W =
[[125 121 124 145 133 141 147 113 155 156 139]
 [136 117 128 139 144 122 118 117 105 121 101]
 [113 124 117 110 108 120 122 124 130 118 134]
 [138 113 120 126 145 132 139 120 110 119 113]
 [113 127 123 123 110 116 114 124 127 123 126]
 [130 113 117 120 133 126 130 117 114 116 115]
 [133 112 118 123 138 129 134 117 114 119 115]
 [130 111 116 119 133 127 132 116 115 118 116]
 [138 113 121 126 144 132 138 120 112 120 114]
 [129 113 118 119 132 126 130 117 115 118 116]
 [113 126 122 122 110 117 116 123 128 124 127]
 [114 128 124 124 112 117 114 124 128 124 126]
 [114 128 124 124 112 117 114 124 127 124 125]]
W[0,0] -> 125
W[:, 10] -> [139, 101, 134, 113, 126, 115, 115, 116, 114, 116, 127, 126, 125]
W[2] -> [113, 124, 117, 110, 108, 120, 122, 124, 130, 118, 134]
W[8,8] -> 112
W[7,2] -> 116
W[8,4] -> 144
W[11,1] -> 128
W[10,8] -> 128
W[1,3] -> 139
W[6,0] -> 133
W[9,9] -> 118
W[1,7] -> 117
W[:, 5] -> [141, 122, 120, 132, 116, 126, 129, 127, 132, 126, 117, 117, 117]
W[6,5] -> 129
W[1] -> [136, 117, 128, 139, 144, 122, 118, 117, 105, 121, 101]
W[6] -> [133, 112, 118, 123, 138, 129, 134, 117, 114, 119, 115]
W[5] -> [130, 113, 117, 120, 133, 126, 130, 117, 114, 116, 115]
W[8,7] -> 120
W[7,0] -> 130
W[10,7] -> 123
W[3,7] -> 120
W[4,1] -> 127
W[7,1] -> 111
W[3,2] -> 120
W[1,6] -> 118
W[0] -> [125, 121, 124, 145, 133, 141, 147, 113, 155, 156, 139]
W[6,8] -> 114
W[7,8] -> 115
W[9,1] -> 113
W[11,5] -> 117
W[:, 6] -> [147, 118, 122, 139, 114, 130, 134, 132, 138, 130, 116, 114, 114]
W[8,1] -> 113
W[9,5] -> 126
W[3,10] -> 113
W[5,9] -> 116
W[7,5] -> 127
W[10] -> [113, 126, 122, 122, 110, 117, 116, 123, 128, 124, 127]
W[1,8] -> 105

m =
[[127 128 127 123 128 119 124 125 130 126 127 132 133]
 [130 133 139 123 127 121 129 132 126 132 144 127 123]
 [123 131 130 130 131 132 133 133 131 130 129 125 135]
 [135 128 136 136 132 128 131 128 129 137 121 124 123]
 [126 131 135 132 130 115 123 134 130 121 121 123 134]
 [128 134 132 132 124 139 128 131 126 123 125 125 131]
 [128 128 122 124 125 142 125 128 128 130 120 131 130]
 [128 135 106 135 124 133 132 128 128 135 129 133 129]
 [123 127 131 120 128 127 127 128 129 121 132 121 122]
 [128 125 117 122 125 117 139 127 129 122 120 125 125]]
m[0, 0] = 127
m[4, 11] = 123
m[9] = [128, 125, 117, 122, 125, 117, 139, 127, 129, 122, 120, 125, 125]
m[5, 0] = 128
m[1, 8] = 126
m[5, 11] = 125
m[6, 6] = 125
m[6, 3] = 124
m[7, 6] = 132
m[2, 12] = 135
m[9, 0] = 128
m[5] = [128, 134, 132, 132, 124, 139, 128, 131, 126, 123, 125, 125, 131]
m[:, 2] = [127, 139, 130, 136, 135, 132, 122, 106, 131, 117]
m[2, 5] = 132
m[1, 7] = 132
m[7, 10] = 129
m[1, 4] = 127
m[1, 2] = 139
m[1] = [130, 133, 139, 123, 127, 121, 129, 132, 126, 132, 144, 127, 123]
m[4, 0] = 126
m[:, 7] = [125, 132, 133, 128, 134, 131, 128, 128, 128, 127]
m[4, 2] = 135
m[2, 3] = 130
m[2] = [123, 131, 130, 130, 131, 132, 133, 133, 131, 130, 129, 125, 135]
m[1, 0] = 130
m[3] = [135, 128, 136, 136, 132, 128, 131, 128, 129, 137, 121, 124, 123]
m[8, 0] = 123
m[0] = [127, 128, 127, 123, 128, 119, 124, 125, 130, 126, 127, 132, 133]
m[0, 8] = 130
m[5, 1] = 134
m[0, 1] = 128
m[5, 3] = 132

a = [147 139 144 126 129 132 150 112 137 139]
a[0]: 147
a[9]: 139
a[1]: 139
a[7]: 112
